Each row has a class, written after it.
-29; -7; -1; 14; 7; 12; -22; -13; 11; 7; -2; 27; 25; 7; -27; -22; -14; 25; 14; -3; -7; -26; -9; -24; 11; 27; -6; 14; 10; -16; -6; 14 | vosov
20; 4; -47; -27; -8; -36; 55; 76; 20; 1; 16; -30; 13; 12; 14; 20; 10; -28; 19; -6; 27; 19; -35; 11; -59; -38; -8; -34; 11; 47; 28; -36 | Vare
-18; -4; -10; -8; 33; -34; -18; 35; -16; 26; -11; -3; -3; 1; -16; 15; -35; -13; 44; 2; -2; -6; -8; -12; -33; -6; -19; -17; -33; -3; 21; -20 | Vare
-24; -19; 46; 3; 30; -46; -39; -33; -21; 39; -51; -38; -4; -5; -26; 17; -21; -15; 29; 31; -24; 2; 29; -3; 19; -43; -8; -22; -7; 11; 78; 30 | sipes
-4; -6; 11; 9; -8; -7; -13; 20; 3; 23; -13; -8; -15; -17; 20; 4; -38; 2; 21; 7; -15; -2; 3; -5; -1; -25; -1; -15; -33; -6; 3; -9 | Bekep
-18; -23; 31; 20; -18; -2; -41; -47; 30; 24; -13; 25; 36; -20; 1; -11; 5; 33; -5; -3; -36; -12; 10; -44; 59; 18; 5; 22; -2; -27; -20; 36 | geniv
19; -2; -28; -28; 10; -43; -7; 42; -10; 19; 9; -30; 15; 12; 33; 34; 3; -37; 35; 3; 0; 32; 2; 1; -22; -43; -11; -32; -31; 20; 35; -21 | Vukof
-20; -35; -50; 50; 49; -31; 5; -1; 2; 4; 25; 9; 37; 7; -26; 59; -8; 21; -60; -37; 34; 25; 7; -10; -53; 50; -9; 8; 27; -34; -22; -24 | devel
-8; -25; 7; 8; 48; -39; -47; 3; -26; 25; -28; -7; -26; -17; -21; 74; -41; 3; -27; 1; 5; 24; 17; 5; -23; -27; -5; -4; -69; -23; 9; -8 | gam
8; 5; -20; -16; -47; 18; 9; 35; 29; -7; 15; 5; 14; 9; 17; -38; -6; 13; 13; 3; 14; -11; -40; -13; -12; -2; 6; 10; 5; 7; -21; 2 | kipov
2; -21; -10; -40; 31; -58; -49; -7; -13; 23; 1; -29; 25; 6; 15; 64; -5; -35; 35; 14; -14; 28; 7; -14; -8; -31; -7; 2; -53; -10; 45; -8 | mapot
-16; 17; -12; -5; 20; -4; 31; 76; -13; 2; -3; 8; -30; 14; -18; -8; -14; -5; 2; -11; 23; -6; -4; 38; -56; -25; -7; -39; -26; 16; -20; -32 | geniv
0; 21; -4; 43; -26; 12; 22; 58; -6; 31; -8; -5; -32; -13; 15; -46; -60; 16; 18; 6; 1; -13; -16; 1; -11; -21; -11; -38; 2; 11; -2; 3 | Bekep
-32; -44; 21; -1; 25; -74; -9; -23; 8; 17; -54; -26; 7; 6; -56; 64; 24; 8; -21; -1; 8; -4; -4; -21; 5; -42; 3; 9; 6; 25; 44; 4 | sipes
6; 7; -22; 30; 16; 8; 22; 64; -10; 9; 18; 9; -21; 0; 12; 5; -44; 7; -28; -14; 23; 13; 13; 24; -60; 2; -11; -28; -25; -8; -27; -25 | devel
-16; -9; 52; -12; 1; -6; -33; -10; -9; 17; -25; -1; -5; -1; -20; -3; -16; 1; 31; 17; -25; -16; 10; -6; 14; -24; -2; -3; -31; 8; 29; 16 | gam
6; -22; -2; -41; -4; -33; -37; -4; 12; 3; 7; -12; 32; 5; 33; 36; 7; -35; 40; 11; -21; 15; 8; -16; 17; -28; 3; 6; -50; -11; 25; -1 | sipes
-11; -18; 7; -8; 60; -26; -70; -10; -46; 15; -26; -44; -43; 7; -49; 46; -57; 12; -25; 42; 29; 37; -1; 18; -49; -34; -7; 14; -29; 1; 66; 29 | devel
-19; -34; 13; 30; -2; -58; 18; -26; 17; 24; -40; -10; 14; -7; -42; 62; 25; 37; -63; -17; 19; 9; -15; -22; 2; -39; 5; 8; 28; 22; 13; 12 | mapot
-15; 8; 10; 40; 11; 33; -11; 9; -19; 10; -8; 10; -50; -3; -19; -20; -69; 36; -32; 14; 21; 1; 12; 41; -40; -4; -8; -18; -17; -19; -13; 20 | geke
14; 3; 18; -13; 26; -10; -31; 43; -36; 17; -30; -4; -68; -17; 35; 52; -45; -27; -6; 12; -7; 24; 32; 26; -29; -55; -2; -23; -105; -4; 3; -35 | devel
8; 14; -46; 11; -65; 10; 82; 42; 62; -19; 39; 19; 52; 28; 12; -45; 49; 24; -11; -29; 17; -9; -57; -10; -4; -11; 1; -4; 86; 56; -26; 4 | vosov
5; 6; 73; -2; -79; 10; 40; -1; 39; 7; -36; -12; -21; -20; 20; -24; 23; 30; -13; 11; -22; -22; 2; 10; 45; -88; 15; -15; 9; 66; -1; 24 | domuk
-8; 7; -27; 13; 19; 26; -50; 3; -26; 5; 26; -13; -13; 16; -10; -35; -68; 2; 38; 36; 24; 22; -7; 13; -33; 25; -17; -1; -13; -42; 36; 21 | sipes
-4; 4; 114; -39; -56; -4; -15; -37; 34; 18; -76; -20; -5; -28; 4; -36; 31; 8; 43; 32; -66; -47; 1; -22; 92; -71; 22; 10; -42; 54; 38; 36 | mapot
-2; -21; -34; -20; 54; -51; -31; 30; -31; 9; -15; -54; -34; 12; -22; 80; -27; -22; -15; 17; 43; 52; 0; 35; -73; -53; -9; -17; -39; 5; 59; -16 | sipes
-1; 0; 2; 31; -60; 20; 42; 12; 57; 8; 25; 38; 44; -2; 31; -50; 11; 28; -1; -23; -24; -28; 3; -19; 31; 12; -4; -8; 38; 5; -47; 6 | vosov
-21; -23; 57; -10; 24; -50; -52; -38; -18; 38; -60; -29; -5; -7; -32; 28; -7; 4; 19; 26; -26; -4; 18; -21; 27; -47; -3; -5; -24; 24; 64; 29 | Vukof
-19; -37; 37; 23; -20; -59; 15; -31; 34; 29; -51; -13; 20; -16; -30; 40; 30; 40; -37; -4; -6; -9; -25; -49; 43; -56; 9; 16; 34; 42; 24; 27 | domuk
6; -6; -42; 25; 19; -39; 9; 29; -7; 35; 10; 5; 16; -6; 21; 20; -36; -12; 26; -11; 1; 16; 11; -10; -22; 2; -22; -23; -7; -14; 3; -34 | sukur
-12; 11; -16; 20; 26; -5; 19; 55; -27; 14; -6; -10; -30; 13; -22; -20; -40; -5; 16; 0; 18; -8; -12; 22; -49; -19; -14; -36; -11; 11; 8; -17 | Bekep
-6; -8; -26; 58; 9; -48; 6; 26; -11; 58; -19; -13; 11; -10; -18; 2; -39; 18; 13; -3; 4; 10; -24; -35; 1; 3; -26; -20; 44; 13; 40; 12 | gam
-11; -12; -36; -19; 57; -29; -84; 15; -35; 14; -12; -18; -26; 4; -16; 59; -58; 2; 9; 21; 23; 25; -17; -3; -43; -3; -8; 20; -75; -35; 22; 1 | geke
-5; 6; 44; 25; -43; 29; 6; -5; 20; 14; -9; 8; -6; -11; 21; -49; -16; 17; 12; 13; -22; -13; 17; 9; 31; -27; 0; -17; -5; 0; -5; 27 | sipes
-20; -2; 47; -3; -25; -6; -23; -21; 13; 27; -27; 5; 23; -10; 8; -33; 0; 8; 64; 15; -50; -39; -7; -51; 63; -24; -4; 8; -9; 19; 24; 25 | domuk
-22; -2; 68; -6; -25; 38; 9; -27; 25; -16; -13; 3; -8; 14; -22; -33; 15; 24; -10; 12; -17; -27; 22; 38; 3; -36; 10; -5; -2; 24; -2; 25 | geke
-15; -11; 50; -9; 21; -37; -16; -26; -5; 34; -42; -40; -1; -7; -31; 10; -11; -10; 23; 28; -21; 5; 23; 5; 0; -51; -8; -33; 8; 28; 77; 20 | Vare
7; -24; -48; -12; 54; -26; -46; -3; -17; 8; 40; -25; 38; 17; -2; 35; -28; -30; 8; 9; 10; 44; 17; 2; -42; 30; -16; -5; -17; -43; 31; -7 | kipov
3; -30; 47; -13; -10; -71; -43; -34; 5; 48; -75; -27; -10; -36; 11; 70; 10; -9; 13; 14; -47; 8; 2; -46; 67; -72; 4; 3; -31; 36; 53; 14 | Vare
-17; -35; 41; 13; 28; -18; -75; -36; -13; 31; -38; 3; -11; -22; -9; 39; -42; 19; -12; 20; -22; 3; 25; -30; 20; -8; 0; 27; -60; -37; 13; 17 | devel
-2; -25; 52; -11; -13; -23; -2; -14; 9; 6; -54; -3; -38; -20; -15; 66; 8; 24; -52; 2; 6; 3; 13; 12; 3; -77; 20; 6; -40; 26; -6; -5 | sukur
-23; -36; 20; -9; 62; -54; -71; -26; -30; 35; -52; -31; -10; -8; -42; 50; -32; -13; 9; 23; -16; 5; 11; -24; 5; -17; -6; 6; -41; -12; 57; 8 | kipov
0; -2; -1; -28; 33; -42; -14; 47; -26; 23; -21; -19; -20; 0; 22; 43; -18; -41; 45; 2; -10; 5; 13; 11; -25; -52; -12; -32; -80; 14; 20; -41 | domuk
3; -3; 48; 11; -62; 15; 29; 1; 33; 11; 2; -2; 10; -11; 29; -32; 7; 18; 4; 3; -26; -17; 17; -1; 36; -41; 3; -17; 19; 25; -7; 19 | domuk
-6; -11; 49; 6; -56; 2; 2; -22; 49; 24; -27; 8; 26; -29; 19; -19; 14; 26; 20; 2; -41; -24; -9; -42; 55; -28; 7; 5; 10; 19; 0; 23 | Vare
-12; 4; -5; -6; 32; -27; -11; 53; -20; 24; -32; 4; -39; 0; -17; 23; -42; -4; 12; 7; 5; -9; -9; -2; -29; -33; -12; -20; -43; 18; 19; -16 | vosov
-1; 9; -3; -6; 2; 23; -27; 16; -10; -5; 8; -6; -23; 15; -6; -7; -33; 12; 1; 20; 18; 14; -15; 23; -32; -15; 0; -1; -25; -2; 11; 19 | geke
-4; -16; -10; -30; 15; -23; -69; -3; -9; 12; -1; -2; 19; 1; 1; 30; -24; -8; 43; 18; -4; 8; -24; -34; -1; 1; -4; 28; -62; -27; 22; 5 | gam
-13; 9; -35; 35; 28; -3; 31; 47; -23; 11; 15; 11; -7; 24; -35; -16; -31; 11; 4; -17; 35; -1; -11; 15; -59; 13; -18; -25; 26; 4; -7; -23 | sukur
2; 0; -31; -1; -26; 1; 30; 42; 6; -17; 13; -20; -9; 27; -22; 8; 5; 24; -26; -4; 57; 8; -50; 14; -56; -30; 0; -1; 25; 45; 5; 2 | domuk
-16; -21; 12; 0; 2; -40; 26; 3; 24; 8; -23; -14; 29; 7; -26; 20; 37; -8; -7; -12; -8; -12; -6; -13; 7; -26; 3; -11; 17; 31; 14; -16 | kipov
16; -6; 6; -29; -14; -1; -7; -13; 23; -5; 35; -15; 47; 18; 37; -5; 27; -23; 31; 6; -19; 18; 21; 8; -2; -18; -1; -16; -12; 9; 18; 2 | Vukof
-1; -24; 11; -44; 6; -39; -23; -18; 7; 0; -17; -28; 8; 4; -2; 67; 22; -14; -5; 11; 1; 20; -4; 2; -7; -56; 12; 12; -41; 11; 31; -6 | mapot
-18; -16; -52; 26; 71; -15; 11; 31; -36; -3; 24; -3; -3; 26; -56; 20; -33; -3; -36; -13; 53; 16; 3; 33; -82; 43; -20; -14; 11; -31; -7; -26 | kipov
-20; -34; -27; 10; 47; -97; -4; 6; -9; 47; -48; -16; 20; 3; -30; 65; 1; -11; -3; -14; -2; -3; -10; -41; -2; -20; -15; -11; 27; 27; 49; -6 | vosov
-24; -23; 28; -16; 49; -30; -79; -48; -23; 27; -11; -3; 25; -4; 4; 33; -15; -21; 52; 17; -40; -9; 32; -33; 24; -2; -14; 11; -71; -37; 27; 5 | domuk
-12; -11; 37; -22; 9; -50; -31; 2; -4; 42; -55; -24; -7; -14; -14; 20; -19; -15; 52; 25; -32; -12; -4; -31; 21; -51; -7; -15; -33; 30; 63; 6 | Vare
-4; -26; 37; -8; -19; -22; -25; -36; 30; 27; -15; 11; 37; -19; 36; 23; 16; -2; 22; -4; -50; -14; 20; -38; 52; -19; 4; 15; -50; -18; -9; -1 | mapot
6; -17; -29; -18; 5; -38; 20; 43; 6; -4; 15; -27; 12; 24; -16; 45; 9; -9; -13; -5; 35; 27; -26; 18; -54; -38; -1; -13; 1; 27; 22; -17 | gam
-16; -7; 30; -16; 30; -36; -26; 5; -36; 20; -49; -31; -38; -1; -26; 41; -19; -9; 11; 18; 5; 2; 7; 15; -17; -59; -4; -19; -41; 28; 45; -1 | domuk
-8; -27; 35; 22; -78; 17; 35; -40; 69; 2; 19; 32; 80; -2; 29; -33; 50; 26; -5; -26; -42; -36; 10; -33; 69; 4; 11; 16; 29; -9; -50; 18 | mapot
-29; -13; -31; 38; 26; -81; -15; 7; -25; 60; -48; -28; 16; -4; -28; 13; -40; -6; 46; 4; 13; 5; -16; -37; -2; 10; -23; -24; 46; 0; 70; 5 | sipes
-13; -10; -6; -8; 57; -20; 23; 36; -22; -20; -13; -9; -50; 18; -53; 65; -6; 9; -77; -13; 53; 20; 16; 69; -90; -38; -1; -19; -35; 10; -10; -26 | geke
15; 21; 76; -77; -92; 29; -11; 9; 56; -11; -33; 10; -19; -13; 56; -31; 23; 8; 32; 33; -39; -30; -17; -3; 51; -102; 32; 8; -62; 48; -10; 24 | vosov
-9; 3; 7; 21; -25; 5; 47; 13; 18; 6; 9; 16; 31; 15; -14; -44; 12; 10; 24; -16; -8; -23; -6; -6; 2; 1; -7; -16; 51; 32; 1; -2 | sukur
-1; -20; -3; 2; 46; -27; -58; 9; -34; 34; -19; 4; -40; -18; 9; 51; -68; -2; 7; 11; 0; 13; 30; 5; -27; -16; -13; 2; -88; -46; -8; -26 | sukur
-9; -27; -46; -8; 9; -23; 0; 16; 15; -12; 20; -14; 16; 19; -37; 42; -3; 22; -33; -10; 50; 19; -37; 0; -67; 1; -2; 14; 18; 2; 2; -6 | Vare
0; 22; -79; 22; 31; -5; 35; 78; -19; -4; 39; -22; -24; 33; -31; -8; -43; 6; -21; 2; 68; 31; -34; 41; -99; 1; -25; -36; 45; 17; 23; -17 | vosov
-7; 2; -5; 13; -24; 2; 43; 11; 28; 4; 41; 18; 72; 19; 20; -48; 24; -11; 51; -23; -24; -25; 6; -20; 15; 27; -13; -21; 36; 9; -11; -7 | domuk
10; 9; -64; -1; -22; 7; 37; 75; 12; -13; 32; 2; -1; 19; -5; -1; -16; 10; -2; -16; 52; 10; -55; 5; -74; 5; -8; -11; 13; 21; -13; -24 | Vare
-19; 12; 6; 9; 19; 34; -12; 5; -9; 0; 37; 28; 22; 14; -3; -54; -23; -8; 32; -1; -15; -13; 27; 17; -13; 51; -12; -22; -10; -35; -19; 9 | geniv
-12; -8; 48; -18; -35; 16; 18; -3; 41; -6; -10; 15; 21; 3; 3; -42; 23; 6; 11; -1; -25; -33; 6; 1; 17; -23; 12; -2; -11; 10; -24; -1 | kipov
-32; -13; -29; 56; 39; -2; 6; 12; -33; 1; -1; 2; -19; 31; -85; -3; -36; 49; -61; -12; 65; -6; -25; 12; -73; 23; -12; -8; 37; 4; -4; 21 | Vukof
-8; 28; -45; 36; -18; 19; 37; 48; -3; 6; 31; -3; 1; 19; -30; -64; -36; 29; 3; 10; 43; 9; -39; 16; -38; 24; -16; -25; 77; 19; 16; 23 | geniv
-14; -9; 25; -17; 26; -31; -41; 19; -20; 33; -55; -17; -33; -11; -16; 13; -35; -9; 26; 24; -16; -10; 1; -10; 3; -47; -5; -7; -61; 3; 28; -7 | kipov
-10; -41; 13; -29; 15; -54; -53; -43; 21; 9; -17; -30; 46; 3; -5; 57; 24; -8; 9; 16; -20; 19; -3; -35; 23; -31; 7; 35; -22; 2; 46; 7 | devel
1; 7; 27; -47; 0; -13; -24; 45; -10; 12; -43; 3; -46; -11; 14; 33; -12; -24; 43; 8; -15; -12; -9; -5; -11; -56; 3; -13; -95; 22; 7; -34 | Vare
-1; -31; 48; 0; -44; -15; 2; -19; 45; 7; -28; 6; 26; -16; 23; 28; 37; 14; -23; -10; -37; -12; 12; -28; 49; -44; 17; 16; -18; 23; -14; 3 | devel
